Below is a small trained network, with its code and all its weights. Each question gives an input and a target symbol and asks what happens when units are switched off, that is, made to give their printed mean instead of their output.

import numpy as np


def w(rows, s, z=0):
    codes = np.array(rows[::2]) - 128.0
    scale = np.full(codes.shape[1], s)
    scale[-1] = z or s
    return codes * scale


def f(y):
    return np.maximum(y, 0)


def softmax(a):
    e = np.exp(a - a.max(-1, keepdims=True))
    return e / e.sum(-1, keepdims=True)


def log_softmax(a):
    a = a - a.max(-1, keepdims=True)
    return a - np.log(np.exp(a).sum(-1, keepdims=True))


def net(x, mask):
    ids = ['αβγδεζλμπστφψω'.index(c) for c in x.split()]
    T = len(ids)
    res = E[ids] + P[:T]
    u = 0
    for l in range(2):
        q, k, v = (res @ M[l].T for M in (Q, K, V))
        z = softmax(np.where(np.tri(T) > 0, q @ k.T / 3**0.5, -1e9)) @ v
        res = res + np.where(mask[u], z, O[l][:, -1]) @ O[l][:, :-1]
        u += 1
        y = f(res @ A[l][:, :-1].T + A[l][:, -1])
        res = res + np.where(mask[u : u + 12], y, B[l][:, -1]) @ B[l][:, :-1]
        u += 12
    return log_softmax(res[-1] @ U[:, :-1].T + U[:, -1])


Q, K, V, O, A, B = {}, {}, {}, {}, {}, {}
E = w([
[147,97,193,132,103,190,82],'α',
[156,131,122,102,191,66,108],'β',
[105,119,142,145,87,38,143],'γ',
[64,148,62,95,151,119,141],'δ',
[176,52,121,99,57,115,196],'ε',
[157,239,191,87,57,153,134],'ζ',
[146,63,183,159,120,78,53],'λ',
[97,147,120,194,153,210,162],'μ',
[202,126,50,130,72,158,122],'π',
[142,102,90,101,210,188,128],'σ',
[103,90,135,75,65,107,100],'τ',
[35,130,134,121,107,128,73],'φ',
[152,94,155,167,160,120,191],'ψ',
[79,102,91,253,44,159,61],'ω',
],0.017)
P = w([
[96,113,171,1,188,200,189],'0',
[103,108,162,37,169,193,182],'1',
[106,109,143,70,147,160,159],'2',
[109,109,132,106,132,145,145],'3',
[121,116,122,132,119,129,124],'4',
[126,119,106,151,108,118,116],'5',
[129,121,100,175,94,105,103],'6',
[136,121,81,191,83,95,93],'7',
[138,125,68,213,72,80,82],'8',
[141,128,68,225,65,78,79],'9',
],0.0069)
Q[0] = w([
[25,222,18,100,179,173,97],'0.h1',
[215,173,84,155,249,102,211],'0.h1',
[99,154,174,238,159,248,183],'0.h1',
],0.011)
K[0] = w([
[39,157,32,121,185,153,90],'0.h1',
[171,46,63,163,251,99,154],'0.h1',
[98,117,151,210,166,212,152],'0.h1',
],0.016)
V[0] = w([
[161,114,117,95,117,63,130],'0.h1',
[50,64,198,71,253,159,175],'0.h1',
[117,26,23,174,104,53,40],'0.h1',
],0.0049)
O[0] = w([
[85,145,149,144,152,159,96,113],'0.h1',
[117,131,122,255,42,116,115,254],'0.h1',
[94,83,215,145,119,196,227,84],'0.h1',
],0.0062,0.0014)
A[0] = w([
[62,129,183,50,236,168,214,203],'0.n1',
[83,178,114,187,88,91,99,60],'0.n2',
[142,108,181,124,151,147,227,80],'0.n3',
[134,129,93,75,121,43,106,41],'0.n4',
[88,130,172,55,190,97,228,160],'0.n5',
[82,171,130,186,171,58,97,92],'0.n6',
[115,53,202,152,141,70,89,2],'0.n7',
[86,171,157,132,176,85,91,97],'0.n8',
[106,195,102,165,204,79,94,89],'0.n9',
[59,129,203,122,228,171,196,164],'0.n10',
[212,225,126,57,136,140,83,109],'0.n11',
[175,182,254,128,139,204,248,130],'0.n12',
],0.0086,0.0058)
B[0] = w([
[116,136,93,71,214,101,120,255],'0.n1',
[152,91,147,108,166,128,168,212],'0.n2',
[110,191,155,106,163,85,142,166],'0.n3',
[127,177,126,85,130,127,192,173],'0.n4',
[163,99,100,79,101,55,120,219],'0.n5',
[145,101,164,112,99,137,151,215],'0.n6',
[181,125,80,208,135,101,121,161],'0.n7',
[143,108,125,76,122,130,152,178],'0.n8',
[159,81,180,103,138,98,115,188],'0.n9',
[102,138,67,165,170,114,84,225],'0.n10',
[156,161,135,171,84,115,80,212],'0.n11',
[140,250,177,136,144,158,119,194],'0.n12',
],0.012,0.0026)
Q[1] = w([
[32,107,157,82,51,100,111],'1.h1',
[92,95,101,111,1,98,40],'1.h1',
[115,176,68,111,115,122,111],'1.h1',
],0.0095)
K[1] = w([
[180,68,122,173,132,148,199],'1.h1',
[129,92,106,144,161,136,252],'1.h1',
[100,80,143,95,146,81,123],'1.h1',
],0.011)
V[1] = w([
[175,2,108,82,161,229,189],'1.h1',
[82,57,214,143,191,82,83],'1.h1',
[116,231,222,75,222,159,119],'1.h1',
],0.0037)
O[1] = w([
[181,144,16,8,128,187,107,9],'1.h1',
[147,139,114,47,170,64,43,178],'1.h1',
[66,170,226,110,252,149,201,119],'1.h1',
],0.0042,0.0012)
A[1] = w([
[82,220,140,115,130,77,38,179],'1.n1',
[84,157,115,133,180,230,10,79],'1.n2',
[213,158,128,139,100,82,152,29],'1.n3',
[202,137,191,68,94,109,177,1],'1.n4',
[109,144,174,94,148,53,160,108],'1.n5',
[174,102,115,34,139,79,141,77],'1.n6',
[208,130,99,98,207,107,154,118],'1.n7',
[158,6,93,82,178,125,105,123],'1.n8',
[123,146,150,216,59,118,147,47],'1.n9',
[73,150,182,154,15,206,140,108],'1.n10',
[96,84,254,47,103,158,139,132],'1.n11',
[133,211,21,107,170,175,139,133],'1.n12',
],0.009,0.0051)
B[1] = w([
[135,21,181,144,136,112,158,254],'1.n1',
[135,109,184,118,91,159,254,189],'1.n2',
[106,125,101,62,196,166,130,177],'1.n3',
[55,127,123,181,159,175,188,163],'1.n4',
[149,158,115,113,68,67,132,216],'1.n5',
[92,132,133,106,50,155,119,232],'1.n6',
[181,83,60,109,185,139,167,211],'1.n7',
[114,143,147,154,143,224,56,250],'1.n8',
[94,173,100,81,120,189,105,169],'1.n9',
[195,135,57,116,158,126,167,185],'1.n10',
[120,213,159,109,199,109,126,204],'1.n11',
[107,219,132,202,108,73,107,212],'1.n12',
],0.01,0.006)
U = w([
[117,47,63,142,54,216,185,84],'α',
[102,181,88,127,253,232,124,4],'β',
[129,88,129,143,3,33,151,160],'γ',
[193,122,135,164,199,12,144,182],'δ',
[190,41,75,55,208,121,105,115],'ε',
[80,207,185,219,63,123,147,112],'ζ',
[152,93,171,212,118,132,22,160],'λ',
[228,237,69,133,71,119,82,135],'μ',
[30,144,26,140,174,74,85,138],'π',
[239,167,216,101,145,185,154,142],'σ',
[83,214,187,79,87,177,47,218],'τ',
[22,18,169,143,171,157,164,253],'φ',
[182,48,196,163,62,114,141,2],'ψ',
[112,163,73,52,152,126,214,6],'ω',
],0.0072,0.0033)

Each question gives the input, a string of symbols that net reads in full, and the target symbol t.
The units are the heads (3 rows each of Q, K, V and O) and the neurons (one row each of A and B). Each row of codes is followed by its name. A weight is (code - 128) times the scale printed after its matrix; where a second scale follows, it is the last column's (O, A, B and U).
mask holds one flag per unit, layer by layer, with each layer's heads first. A switched-off unit (its flag False) gives its mean, the last column of its rows in O or B, instead of its output. The means were averaged over made-up inputs and are rounded, as every weight is.
A unit's drop is (log p(t) with every unit on - log p(t) with that unit switched off) / (log p(t) with every unit on - log p(t) with every unit switched off).
The circuit of an input: a set's keep is (log p(t) with only the set's units on - log p(t) with every unit switched off) / (log p(t) with every unit on - log p(t) with every unit switched off). Starting from the 12 units with the biggest drops (on a tie, the unit counted first), units are removed one at a time, each time the one whose removal leaves the highest keep (on an exact tie, the one counted first), for as long as the keep stays at least 0.8.
circuit, biggest first: the units of the circuit, biggest drop first
most important unit: the unit with the biggest drop
k most important neurons: the k neurons with the biggest drops, biggest first
k most important neurons of layer l: the k neurons of layer l with the biggest drops, biggest first
input ω τ α μ δ σ φ, target φ: most important unit	0.h1
input φ σ π φ α, target σ: 2 most important neurons	[1.n2; 0.n12]
input φ ψ ω β δ φ φ β σ, target β: circuit, biggest first	[1.n8; 1.n1; 1.n5]
input ψ ω φ τ β, target ε: circuit, biggest first	[1.n7; 1.n12; 0.n9]
input φ γ γ ζ ω ψ, target ζ: circuit, biggest first	[1.h1; 0.n12; 1.n5]
input γ μ φ ζ π τ, target γ: 3 most important neurons	[1.n1; 0.n4; 1.n8]
input α ψ ζ α σ, target φ: 2 most important neurons of layer 0	[0.n11; 0.n12]
input γ ω ζ φ λ μ ω τ, target γ: 2 most important neurons	[0.n4; 1.n1]
input γ φ φ τ φ α φ ω μ, target ζ: 2 most important neurons of layer 1	[1.n12; 1.n2]
input ζ φ γ φ α, target ψ: circuit, biggest first	[0.h1; 1.n1; 1.n2; 0.n11]
input φ π μ, target ζ: circuit, biggest first	[1.n12; 0.n12]
input λ ζ ψ δ δ ω φ, target τ: 2 most important neurons of layer 1	[1.n6; 1.n11]
input ω ζ β α ε β λ γ, target ω: 3 most important neurons of layer 0	[0.n4; 0.n2; 0.n6]
input ζ σ ω σ, target φ: 2 most important neurons	[0.n11; 1.n12]
input ω ζ β, target δ: most important neuron	[0.n11]
input ψ φ σ α τ φ λ π ζ, target σ: 2 most important neurons of layer 1	[1.n1; 1.n3]
input γ γ τ γ β π ω τ α, target σ: 2 most important neurons	[0.n12; 1.n2]
input σ π γ γ β γ ψ ψ ε, target ω: 3 most important neurons of layer 0	[0.n3; 0.n12; 0.n5]
input α φ τ δ, target π: 3 most important neurons	[1.n12; 0.n1; 0.n5]
input γ ψ δ φ σ α δ τ, target τ: most important neuron	[1.n11]
input φ μ ζ μ ψ δ φ γ γ ε, target α: 2 most important neurons	[1.n11; 1.n6]
input λ ζ δ δ ω ε μ λ, target ε: 4 most important neurons	[1.n3; 0.n7; 1.n7; 0.n4]
input τ ψ λ, target λ: 2 most important neurons of layer 0	[0.n7; 0.n4]
input ψ α ω τ ψ π τ φ τ σ, target β: 2 most important neurons of layer 1	[1.n8; 1.n1]
